Below is a small trained network, with its code and all its weights. Each question gives an input and a class and asks what happens when units are switched off, that is, made to give their printed mean instead of their output.

import numpy as np


def w(rows, s, z=0):
    codes = np.array(rows[::2]) - 128.0
    scale = np.full(codes.shape[1], s)
    scale[-1] = z or s
    return codes * scale


def norm(h):
    return h / np.sqrt((h * h).mean(-1, keepdims=True) + 1e-5)


def f(y):
    return np.maximum(y, 0)


def log_softmax(a):
    a = a - a.max(-1, keepdims=True)
    return a - np.log(np.exp(a).sum(-1, keepdims=True))


def net(x, mask):
    res = np.array(x, float).reshape(1, 5) / 4 @ E
    u = 0
    for l in range(2):
        y = f(norm(res) @ A[l][:, :-1].T + A[l][:, -1])
        res = res + np.where(mask[u : u + 12], y, B[l][:, -1]) @ B[l][:, :-1]
        u += 12
    return log_softmax(norm(res)[-1] @ U[:, :-1].T + U[:, -1])


A, B = {}, {}
E = w([
[93,136,76,111,185,121,207,108,219],'x0',
[91,94,86,1,42,20,109,235,140],'x1',
[147,254,123,146,177,74,98,147,97],'x2',
[186,130,141,217,135,60,57,119,229],'x3',
[67,186,155,175,74,155,155,164,161],'x4',
],0.0076)
A[0] = w([
[95,16,138,92,51,110,128,126,173,77],'0.n1',
[120,164,93,114,156,137,173,107,172,40],'0.n2',
[156,71,94,38,206,63,75,127,111,43],'0.n3',
[115,162,121,38,115,121,175,150,79,40],'0.n4',
[102,134,136,54,108,136,173,136,102,80],'0.n5',
[135,115,136,118,9,77,60,156,59,154],'0.n6',
[65,198,134,126,22,137,136,188,188,3],'0.n7',
[105,234,112,70,153,12,101,153,100,19],'0.n8',
[140,128,126,152,130,122,123,155,144,49],'0.n9',
[158,140,149,121,115,79,114,108,177,1],'0.n10',
[150,107,139,128,90,44,84,149,215,71],'0.n11',
[96,137,79,54,149,59,189,152,214,194],'0.n12',
],0.013,0.0024)
B[0] = w([
[202,176,80,168,130,207,170,186,153,231],'0.n1',
[104,87,160,161,175,140,157,122,166,167],'0.n2',
[124,94,160,158,46,54,199,112,135,210],'0.n3',
[81,124,68,165,123,118,74,126,107,189],'0.n4',
[113,120,87,192,156,75,86,147,117,183],'0.n5',
[118,133,212,51,180,121,91,126,141,221],'0.n6',
[152,72,141,142,61,53,193,104,117,194],'0.n7',
[204,136,81,153,118,223,170,177,158,216],'0.n8',
[120,113,123,141,141,119,125,130,98,140],'0.n9',
[90,110,102,166,130,142,130,143,117,164],'0.n10',
[67,118,54,153,140,103,74,130,73,220],'0.n11',
[116,120,171,2,188,99,110,123,172,245],'0.n12',
],0.018,0.012)
A[1] = w([
[78,149,47,170,120,99,54,102,137,65],'1.n1',
[153,124,138,169,5,28,252,51,90,26],'1.n2',
[182,119,104,165,145,196,166,103,135,151],'1.n3',
[132,132,241,99,82,148,27,113,72,87],'1.n4',
[108,172,153,128,135,173,91,49,113,2],'1.n5',
[173,177,77,115,101,201,167,121,156,76],'1.n6',
[15,130,22,172,122,111,84,114,58,66],'1.n7',
[207,173,72,145,93,205,161,162,137,109],'1.n8',
[72,161,170,170,139,140,116,12,113,32],'1.n9',
[125,110,76,67,105,128,123,134,176,169],'1.n10',
[93,155,172,16,173,118,95,37,179,46],'1.n11',
[85,169,197,23,151,69,33,112,174,90],'1.n12',
],0.014,0.0026)
B[1] = w([
[51,11,91,111,115,163,137,143,70,187],'1.n1',
[106,183,252,182,103,35,149,30,12,197],'1.n2',
[127,182,106,102,73,98,96,174,99,254],'1.n3',
[30,142,124,177,218,115,192,98,224,187],'1.n4',
[200,88,182,62,87,152,107,181,132,168],'1.n5',
[189,162,93,220,131,134,126,167,135,187],'1.n6',
[126,7,66,159,136,101,6,126,153,213],'1.n7',
[144,166,36,173,132,167,209,100,179,232],'1.n8',
[163,119,121,9,90,117,102,123,90,203],'1.n9',
[130,201,205,206,95,202,64,58,30,250],'1.n10',
[70,147,200,215,165,146,126,187,175,167],'1.n11',
[175,134,125,46,109,187,156,73,142,202],'1.n12',
],0.015,0.0085)
U = w([
[184,164,140,3,98,147,107,147,111,254],'0',
[86,45,56,171,146,110,69,122,98,82],'1',
[191,212,70,204,111,155,195,149,132,130],'2',
[74,145,214,106,219,124,186,104,205,4],'3',
[138,149,200,148,73,35,164,59,39,108],'4',
],0.014,0.0012)

Each question gives the input, the list of numbers given to net, and the class t.
The units are the neurons (one row each of A and B). Each row of codes is followed by its name. A weight is (code - 128) times the scale printed after its matrix; where a second scale follows, it is the last column's (A, B and U).
mask holds one flag per neuron, layer by layer. A switched-off neuron (its flag False) gives its mean, the last column of its row in B, instead of its output. The means were averaged over made-up inputs and are rounded, as every weight is.
A unit's drop is (log p(t) with every unit on - log p(t) with that unit switched off) / (log p(t) with every unit on - log p(t) with every unit switched off).
The circuit of an input: a set's keep is (log p(t) with only the set's units on - log p(t) with every unit switched off) / (log p(t) with every unit on - log p(t) with every unit switched off). Starting from the 12 units with the biggest drops (on a tie, the unit counted first), units are removed one at a time, each time the one whose removal leaves the highest keep (on an exact tie, the one counted first), for as long as the keep stays at least 0.8.
units of the circuit, in order: the units of the circuit, biggest drop first
top k neurons: the k neurons with the biggest drops, biggest first
k most important neurons of layer l: the k neurons of layer l with the biggest drops, biggest first
input [7,2,7,7,0], class 1: units of the circuit, in order -> 0.n11
input [6,-2,3,6,4], class 1: 3 most important neurons of layer 0 -> 0.n6, 0.n11, 0.n10
input [8,0,-8,-7,4], class 2: top 3 neurons -> 0.n11, 0.n1, 0.n6
input [0,-8,2,2,-1], class 0: top 3 neurons -> 0.n1, 0.n8, 0.n3
input [-8,2,7,6,7], class 3: top 2 neurons -> 0.n6, 0.n1
input [8,7,0,-1,-2], class 3: 2 most important neurons of layer 0 -> 0.n12, 0.n2
input [2,7,-4,5,-1], class 0: top 3 neurons -> 0.n12, 0.n6, 0.n1
input [-5,-4,5,-6,4], class 1: 2 most important neurons of layer 0 -> 0.n12, 0.n1
input [6,7,-5,-5,-6], class 0: 2 most important neurons of layer 0 -> 0.n12, 0.n7
input [-6,5,7,3,-3], class 2: top 2 neurons -> 0.n8, 0.n12
input [-7,6,-2,-8,-4], class 1: 3 most important neurons of layer 0 -> 0.n4, 0.n5, 0.n12
input [-5,-4,3,-5,-8], class 4: top 2 neurons -> 0.n12, 0.n11
input [-7,2,3,4,-2], class 3: top 2 neurons -> 0.n6, 1.n4
input [6,0,4,-1,-6], class 3: 4 most important neurons of layer 0 -> 0.n12, 0.n7, 0.n2, 0.n1
input [3,5,2,-8,4], class 1: units of the circuit, in order -> 0.n4
input [-4,5,5,8,6], class 1: top 3 neurons -> 0.n11, 0.n3, 0.n1
input [7,6,2,-4,0], class 3: top 2 neurons -> 0.n12, 0.n2
input [-8,3,-3,6,5], class 3: 2 most important neurons of layer 0 -> 0.n6, 0.n4
input [-6,3,1,-6,5], class 1: 2 most important neurons of layer 0 -> 0.n4, 0.n12
input [-7,0,-5,1,5], class 3: most important neuron of layer 0 -> 0.n6
input [-2,6,-5,-2,-2], class 0: 4 most important neurons of layer 0 -> 0.n6, 0.n8, 0.n1, 0.n12
input [-7,1,5,0,-7], class 3: units of the circuit, in order -> 0.n6, 1.n4
input [8,0,-7,-7,7], class 3: top 2 neurons -> 0.n11, 0.n8
input [-7,-6,-4,-1,-8], class 4: 2 most important neurons of layer 0 -> 0.n12, 0.n6
input [-3,5,-6,-5,-8], class 4: top 2 neurons -> 0.n3, 0.n8
input [5,-2,-5,6,8], class 4: top 2 neurons -> 0.n7, 1.n2
